[[  1 -10   2  -1  -1]
 [ -5   5   1  -4   0]
 [ -2 -51  -2  -1   0]
 [ -3  -2  -2   2  -2]
 [  0 -17   1   3  -1]
 [  4  -5   5  -1  -1]
 [ -1  30   2   0   0]
 [  0  10  -1   0  -1]]
=>
[[ -1  -1   1 -10   2]
 [ -4   0  -5   5   1]
 [ -1   0  -2 -51  -2]
 [  2  -2  -3  -2  -2]
 [  3  -1   0 -17   1]
 [ -1  -1   4  -5   5]
 [  0   0  -1  30   2]
 [  0  -1   0  10  -1]]

[[-16 -20   3   0 -30]
 [-17 -22   4  -2 -24]
 [-25 -38   4  -9 -36]
 [-39 -72   5 -30 -48]
 [ 41  60  -6   5  66]
 [-13 -17   2  -3 -24]]
=>
[[  0 -30 -16 -20   3]
 [ -2 -24 -17 -22   4]
 [ -9 -36 -25 -38   4]
 [-30 -48 -39 -72   5]
 [  5  66  41  60  -6]
 [ -3 -24 -13 -17   2]]

[[-50 -37 -63 -19 -35  63 -51]
 [ -2  24  28  -6   9 -27   5]
 [  4   4  -1  11  -8   1  10]
 [ 20   6  13  11   5 -18  20]
 [ 19 -56  -8 -48  56 -16 -37]]
=>
[[ 63 -51 -50 -37 -63 -19 -35]
 [-27   5  -2  24  28  -6   9]
 [  1  10   4   4  -1  11  -8]
 [-18  20  20   6  13  11   5]
 [-16 -37  19 -56  -8 -48  56]]

[[-34   5  -2 -63  -3  -3   4   7  10   0   4   5   6 -51 -12]
 [-17  -1   5  10   3 -17  17 -15   3  -3  22  21  19   6  11]
 [ 13  -9  -2 -14  -6  -1   0   0 -11  -3  -3   9  -6 -11  -2]
 [  5   6   0  27  -6  -4  -4   2   3   6   3  -2  -1  22   5]
 [ -4  -8  -1  31  -3   2   7  -7 -13  -2   3   9  -1  18   5]]
=>
[[-51 -12 -34   5  -2 -63  -3  -3   4   7  10   0   4   5   6]
 [  6  11 -17  -1   5  10   3 -17  17 -15   3  -3  22  21  19]
 [-11  -2  13  -9  -2 -14  -6  -1   0   0 -11  -3  -3   9  -6]
 [ 22   5   5   6   0  27  -6  -4  -4   2   3   6   3  -2  -1]
 [ 18   5  -4  -8  -1  31  -3   2   7  -7 -13  -2   3   9  -1]]

[[ -9  37  -9  16   3  27   7 -45  15 -23  21]
 [-29  21  -3  51   1 -19  -7 -51  -4 -10  45]
 [-11 -20  -3  -4   6 -15  10   9   5  -6  10]]
=>
[[-23  21  -9  37  -9  16   3  27   7 -45  15]
 [-10  45 -29  21  -3  51   1 -19  -7 -51  -4]
 [ -6  10 -11 -20  -3  -4   6 -15  10   9   5]]

[[ 27  20  25  31]
 [-14 -58 -51 -38]
 [ -5 -12  -7 -55]
 [ 24  10  17 -47]
 [ 24  16  23  10]]
=>
[[ 25  31  27  20]
 [-51 -38 -14 -58]
 [ -7 -55  -5 -12]
 [ 17 -47  24  10]
 [ 23  10  24  16]]
---
[[-57  19  20  55]
 [-40 -18  -1 -56]]
=>
[-57 -18]

[[-42 -13  16  44  33]
 [-42 -13  16  44  33]
 [-42 -13  16  25  54]
 [-42 -13  16  41  38]
 [-42 -13  16  44  33]]
=>
[-42 -13  16  41  33]

[[14 21]
 [17 47]
 [-8 -4]
 [16 68]]
=>
[14 47]

[[  5  15   6   0]
 [-27  69  38  72]
 [  2   0   4   0]
 [-18  51  39  61]
 [ 15 -28 -11 -16]]
=>
[ 5 69  4 61]

[[44 30]
 [-2 45]
 [33 -6]
 [54 -9]]
=>
[44 45]

[[ 27 -29  -1]
 [-57  11 -65]
 [ 14 -11   2]
 [-26 -16  47]]
=>
[27 11  2]

[[-52   8  45  15]
 [  5 -54  -1  22]
 [ 55  66  -5 -40]
 [  4 -15  26   9]]
=>
[-52 -54  -5   9]

[[ -8  17   3 -22]
 [-29  55 -20  16]]
=>
[-8 55]

[[ 20  36 -53]
 [ 17  13 -52]
 [ 18  19 -72]]
=>
[ 20  13 -72]
